Below is a small trained network, with its code and all its weights. Each question gives an input and a class and asks what happens when units are switched off, that is, made to give their printed mean instead of their output.

import numpy as np


def w(rows, s, z=0):
    codes = np.array(rows[::2]) - 128.0
    scale = np.full(codes.shape[1], s)
    scale[-1] = z or s
    return codes * scale


def f(y):
    return np.maximum(y, 0)


def log_softmax(a):
    a = a - a.max(-1, keepdims=True)
    return a - np.log(np.exp(a).sum(-1, keepdims=True))


def net(x, mask):
    res = np.array(x, float).reshape(1, 2) / 4 @ E
    y = f(res @ A[0][:, :-1].T + A[0][:, -1])
    res = res + np.where(mask, y, B[0][:, -1]) @ B[0][:, :-1]
    return log_softmax(res[-1] @ U[:, :-1].T + U[:, -1])


A, B = {}, {}
E = w([
[216,125,74,215,60,143,197,33],'x0',
[165,14,9,189,81,75,44,192],'x1',
],0.012)
A[0] = w([
[118,234,176,75,222,151,159,114,183],'n0',
[102,168,228,2,147,200,120,141,235],'n1',
[46,111,107,18,185,48,42,227,228],'n2',
[215,122,62,181,91,71,237,87,6],'n3',
[158,41,96,223,74,33,56,155,167],'n4',
[72,141,192,74,142,186,194,106,130],'n5',
],0.0087,0.0015)
B[0] = w([
[112,121,102,95,51,141,173,102,228],'n0',
[57,129,120,97,102,108,154,155,230],'n1',
[68,108,204,218,107,223,8,160,249],'n2',
[96,104,112,202,91,149,102,178,235],'n3',
[197,98,100,69,160,108,152,251,249],'n4',
[155,117,96,89,107,111,183,110,208],'n5',
],0.013,0.016)
U = w([
[47,133,194,233,124,189,2,143,252],'0',
[37,76,136,106,52,128,133,195,46],'1',
[117,131,170,93,99,78,86,117,21],'2',
[167,150,117,178,109,144,198,18,77],'3',
[139,205,108,22,122,110,240,33,187],'4',
[197,86,112,47,181,66,103,190,143],'5',
],0.0091,0.0039)

Each question gives the input, the list of numbers given to net, and the class t.
The units are the neurons (one row each of A and B). Each row of codes is followed by its name. A weight is (code - 128) times the scale printed after its matrix; where a second scale follows, it is the last column's (A, B and U).
mask holds one flag per neuron, in row order. A switched-off neuron (its flag False) gives its mean, the last column of its row in B, instead of its output. The means were averaged over made-up inputs and are rounded, as every weight is.
A unit's drop is (log p(t) with every unit on - log p(t) with that unit switched off) / (log p(t) with every unit on - log p(t) with every unit switched off).
The circuit of an input: a set's keep is (log p(t) with only the set's units on - log p(t) with every unit switched off) / (log p(t) with every unit on - log p(t) with every unit switched off). Starting from all 6 units, units are removed one at a time, each time the one whose removal leaves the highest keep (on an exact tie, the one counted first), for as long as the keep stays at least 0.8.
circuit, biggest first: the units of the circuit, biggest drop first
k most important neurons: the k neurons with the biggest drops, biggest first
drop when u is switched off: that unit's drop, to one decimal
input [2,-2], class 4: circuit, biggest first : (n2)
input [7,-4], class 3: 3 most important neurons : (n2, n4, n1)
input [-3,-1], class 0: 2 most important neurons : (n4, n2)
input [7,-7], class 4: 3 most important neurons : (n2, n5, n0)
input [7,-5], class 3: 3 most important neurons : (n2, n3, n4)
input [6,-3], class 3: circuit, biggest first : (n2, n4)
input [8,-6], class 3: 3 most important neurons : (n2, n3, n4)
input [8,-8], class 4: 2 most important neurons : (n2, n5)
input [6,-2], class 0: 4 most important neurons : (n3, n4, n0, n5)
input [5,5], class 5: 2 most important neurons : (n4, n2)
input [5,-3], class 3: 3 most important neurons : (n2, n4, n1)
input [7,4], class 5: 2 most important neurons : (n4, n2)
input [-2,6], class 5: 2 most important neurons : (n4, n3)
input [6,3], class 5: 2 most important neurons : (n2, n4)
input [4,0], class 0: circuit, biggest first : (n0)
input [5,3], class 5: 2 most important neurons : (n2, n4)
input [2,3], class 5: drop when n2 is switched off : 0.4
input [1,-3], class 4: drop when n2 is switched off : 0.3
input [6,8], class 5: drop when n4 is switched off : 0.9
input [-3,4], class 0: drop when n2 is switched off : 0.8
